Facts:
j_113: stokeste 819; nidem j_881
j_129: stokeste 476; nidem j_629
j_139: stokeste 623
j_144: stokeste 623; nidem j_298
j_148: stokeste 742
j_154: stokeste 323; nidem j_236
j_163: stokeste 223; nidem j_880
j_164: stokeste 819; nidem j_659
j_185: stokeste 310; nidem j_139
j_186: stokeste 310; nidem j_42
j_194: stokeste 223; nidem j_402
j_212: stokeste 323; nidem j_113
j_229: stokeste 223; nidem j_163
j_236: stokeste 476; nidem j_39
j_246: stokeste 223; nidem j_129
j_250: stokeste 476; nidem j_506
j_254: stokeste 223; nidem j_620
j_261: stokeste 223; nidem j_613
j_266: stokeste 819; nidem j_866
j_270: stokeste 819; nidem j_148
j_297: stokeste 819; nidem j_43
j_298: stokeste 223; nidem j_9
j_340: stokeste 742; nidem j_6
j_38: stokeste 310
j_385: stokeste 310; nidem j_731
j_39: stokeste 476; nidem j_529
j_400: stokeste 223
j_402: stokeste 623; nidem j_952
j_404: stokeste 819; nidem j_270
j_409: stokeste 742; nidem j_570
j_412: stokeste 310; nidem j_961
j_42: stokeste 623; nidem j_648
j_43: stokeste 310; nidem j_412
j_439: stokeste 310; nidem j_752
j_442: stokeste 476
j_447: stokeste 476; nidem j_8
j_454: stokeste 623
j_470: stokeste 742; nidem j_900
j_49: stokeste 742; nidem j_164
j_497: stokeste 223; nidem j_712
j_502: stokeste 310; nidem j_732
j_503: stokeste 223; nidem j_49
j_506: stokeste 819; nidem j_502
j_508: stokeste 742; nidem j_250
j_529: stokeste 476; nidem j_194
j_540: stokeste 223; nidem j_442
j_543: stokeste 819; nidem j_261
j_553: stokeste 742; nidem j_154
j_570: stokeste 223; nidem j_693
j_576: stokeste 623; nidem j_144
j_6: stokeste 819; nidem j_543
j_613: stokeste 819; nidem j_540
j_620: stokeste 742; nidem j_186
j_629: stokeste 323; nidem j_400
j_648: stokeste 623; nidem j_709
j_650: stokeste 310; nidem j_470
j_659: stokeste 623; nidem j_671
j_67: stokeste 623; nidem j_439
j_671: stokeste 819; nidem j_978
j_685: stokeste 223; nidem j_185
j_693: stokeste 819; nidem j_447
j_709: stokeste 742; nidem j_409
j_712: stokeste 623; nidem j_67
j_724: stokeste 476; nidem j_930
j_729: stokeste 623; nidem j_212
j_731: stokeste 310; nidem j_503
j_732: stokeste 223; nidem j_553
j_738: stokeste 476
j_752: stokeste 819; nidem j_297
j_794: stokeste 742; nidem j_38
j_8: stokeste 623
j_848: stokeste 476; nidem j_729
j_856: stokeste 819
j_866: stokeste 476
j_880: stokeste 623; nidem j_340
j_881: stokeste 742; nidem j_685
j_9: stokeste 476; nidem j_229
j_900: stokeste 310; nidem j_385
j_930: stokeste 323; nidem j_848
j_933: stokeste 819; nidem j_794
j_952: stokeste 323; nidem j_576
j_961: stokeste 323; nidem j_650
j_978: stokeste 742; nidem j_266
j_991: stokeste 819; nidem j_998
j_998: stokeste 323; nidem j_508

Known rows:
j_470: .27 .13 -.16 -.08 -.18 -.28 -.17 -.28 -.16 .08 -.05 -.03 .20 -.24 -.10 -.01 .06
j_154: .08 -.19 -.15 -.10 -.07 -.12 .18 .28 .35 .17 -.13 .30 .06 .16 -.36 .05 .01
j_629: -.05 -.28 -.27 -.03 -.12 -.26 .18 .16 .12 .21 .04 .21 .03 .22 -.09 .13 -.07
j_671: .06 -.16 .17 .15 -.22 .06 .22 -.14 -.15 -.16 .18 -.13 -.22 -.01 -.30 -.11 .14
j_659: -.03 .04 -.11 -.32 .17 -.10 .24 -.22 -.05 -.45 .12 -.09 .05 .08 -.11 -.18 -.11
j_261: -.22 .07 .15 .35 .19 -.04 .10 .03 .05 -.09 .04 .25 .33 -.12 .23 -.08 .15
j_49: .15 .10 .02 -.15 -.09 -.33 -.04 -.47 -.21 .09 .03 .07 .14 -.10 -.27 -.24 .03
j_113: -.12 -.26 .18 .02 -.24 .05 -.19 .32 -.21 -.12 .22 -.05 -.43 -.20 -.06 -.18 .10
j_506: .19 -.08 .09 .21 -.11 .25 .20 .16 .17 -.09 .02 .04 -.28 -.30 -.30 -.12 .14
j_163: -.28 .13 .15 .35 .19 -.08 .00 .05 -.07 -.11 .00 .22 .31 .04 .19 .01 .22
j_529: .11 .14 .26 -.15 .02 .19 -.27 -.05 .23 -.02 -.06 .15 -.07 .27 -.16 .31 -.13
j_164: .06 -.14 .23 .12 -.26 .02 .25 -.19 -.16 -.20 .21 -.16 -.22 -.02 -.34 -.13 .11
j_933: .05 -.13 .04 .19 -.17 .15 .08 .07 -.12 -.06 .09 -.11 -.28 -.10 -.14 .02 .15
j_738: .02 .01 .10 -.07 -.02 .21 -.12 -.30 .18 .13 .14 .18 -.20 .16 .20 .22 -.25
j_961: .10 -.21 -.27 -.03 -.28 -.36 .14 .24 .18 .08 .08 .00 .21 .04 -.06 .32 -.06
j_503: -.18 -.19 .33 .06 -.04 -.13 .12 -.27 .01 -.23 .02 .02 .47 .01 .02 -.15 .13
j_693: .12 -.28 .08 .24 .05 .17 .13 .04 -.20 .06 .07 -.25 -.27 -.11 -.17 .06 .08
j_454: -.09 -.01 -.44 -.26 .17 .16 .13 -.12 -.01 -.24 .01 .01 -.13 .09 .18 -.04 -.03
j_930: -.09 -.31 -.13 -.11 -.10 -.34 .03 .36 .05 .13 .13 .19 .01 .14 -.13 .03 -.09
j_412: .05 .24 -.04 -.03 -.32 -.06 .05 .21 .14 .16 -.13 -.48 .19 -.03 .23 .02 -.13
j_185: -.20 .12 .10 -.14 -.19 -.02 -.02 .17 .04 .26 -.13 -.25 -.09 .12 .25 -.28 -.13
j_298: -.28 .02 .17 .24 .13 -.04 -.15 .05 -.11 -.14 -.12 .13 .35 .24 .11 .11 .28
j_952: -.09 -.10 -.14 -.05 -.11 -.26 -.01 .24 .01 .12 -.09 .14 .06 .50 -.31 .26 .11
j_856: .00 -.18 -.10 .18 -.23 .29 .12 -.09 -.09 .04 .10 -.08 -.40 -.03 -.01 .00 .19
j_650: .02 .23 .03 -.06 -.32 -.10 .10 .09 .12 .12 -.12 -.47 .19 .02 .16 -.06 -.10

Rows:
-.03 .06 .16 .00 .14 -.01 .16 .16 -.01 .34 -.19 -.43 .04 .11 .09 -.18 -.20 -> j_186
-.30 .08 .17 .33 .18 -.04 -.04 .05 -.08 -.12 -.03 .18 .32 .09 .15 .05 .23 -> j_229
.07 .08 -.38 -.22 .16 .01 .01 .16 .02 -.38 .00 -.17 .05 -.12 .12 .11 -.08 -> j_67
.01 .30 .23 .08 .09 -.01 -.20 -.04 .02 .02 .17 .18 -.09 .30 .02 .35 -.20 -> j_9
.12 .43 -.17 .19 .13 -.30 -.11 -.10 -.25 .20 .04 .28 .01 -.22 -.04 -.13 .07 -> j_340
-.14 -.06 -.47 -.31 .12 .20 .07 -.12 -.02 -.21 .00 .03 -.17 .11 .26 -.06 -.04 -> j_139
-.01 -.01 .34 -.19 .00 -.02 -.35 .07 .09 .00 .26 .17 -.18 .06 .11 .12 -.32 -> j_848
.01 .00 -.03 -.23 -.07 -.27 -.47 .00 -.24 .18 -.01 .18 -.08 -.27 -.04 -.26 -.01 -> j_881
.26 .16 -.11 -.05 .08 -.12 -.14 -.12 .03 .20 -.13 .22 .07 -.32 -.20 -.22 .07 -> j_508
.28 .18 -.13 -.10 .04 -.04 -.18 -.11 .09 .18 -.25 .25 .05 -.28 -.31 -.21 .14 -> j_553
-.33 -.26 .22 .00 .01 -.05 -.22 .14 -.02 -.08 -.02 .16 .24 -.08 .24 -.16 .13 -> j_685
.04 -.14 -.01 .21 -.20 .20 .11 -.01 -.10 -.05 .09 -.08 -.34 -.05 -.10 .03 .16 -> j_270
.02 .25 -.03 -.03 -.25 -.04 .04 .26 .15 .18 -.16 -.42 .13 -.03 .22 .00 -.12 -> j_439
.16 .12 .28 -.13 .05 .22 -.20 -.07 .36 .01 -.03 .22 -.07 .15 -.16 .23 -.19 -> j_236
-.09 -.14 .20 .10 .12 .20 .05 .07 .33 -.09 -.22 .27 .37 -.17 .00 -.15 .19 -> j_732
-.21 -.10 .20 .07 .05 .12 -.18 .03 .05 -.15 -.31 .10 .37 .20 -.06 .09 .32 -> j_194
-.30 -.25 -.02 .12 -.02 .23 .00 -.26 .05 .04 -.11 .20 .23 .05 .37 -.01 .20 -> j_400
-.11 -.07 -.47 -.25 .19 .21 .13 -.18 -.03 -.18 -.02 .00 -.15 .11 .25 -.01 -.07 -> j_8
.03 .08 -.31 -.24 .20 .01 .03 .13 .01 -.36 .01 -.10 .00 -.07 .09 .05 -.07 -> j_712
-.03 .23 .13 -.11 -.29 -.15 .20 -.02 .08 .08 -.08 -.44 .18 .10 .09 -.14 -.13 -> j_900
-.19 -.38 -.06 -.22 -.16 -.39 -.11 .46 .03 .14 .18 .24 -.07 .11 -.08 -.08 -.12 -> j_212
.02 -.17 .06 .19 -.20 .15 .17 -.12 -.13 -.09 .13 -.10 -.31 -.04 -.17 -.06 .18 -> j_266
.12 .09 -.20 -.07 -.03 -.13 -.22 -.26 -.17 .24 -.12 .15 .01 -.15 -.05 -.11 .06 -> j_794

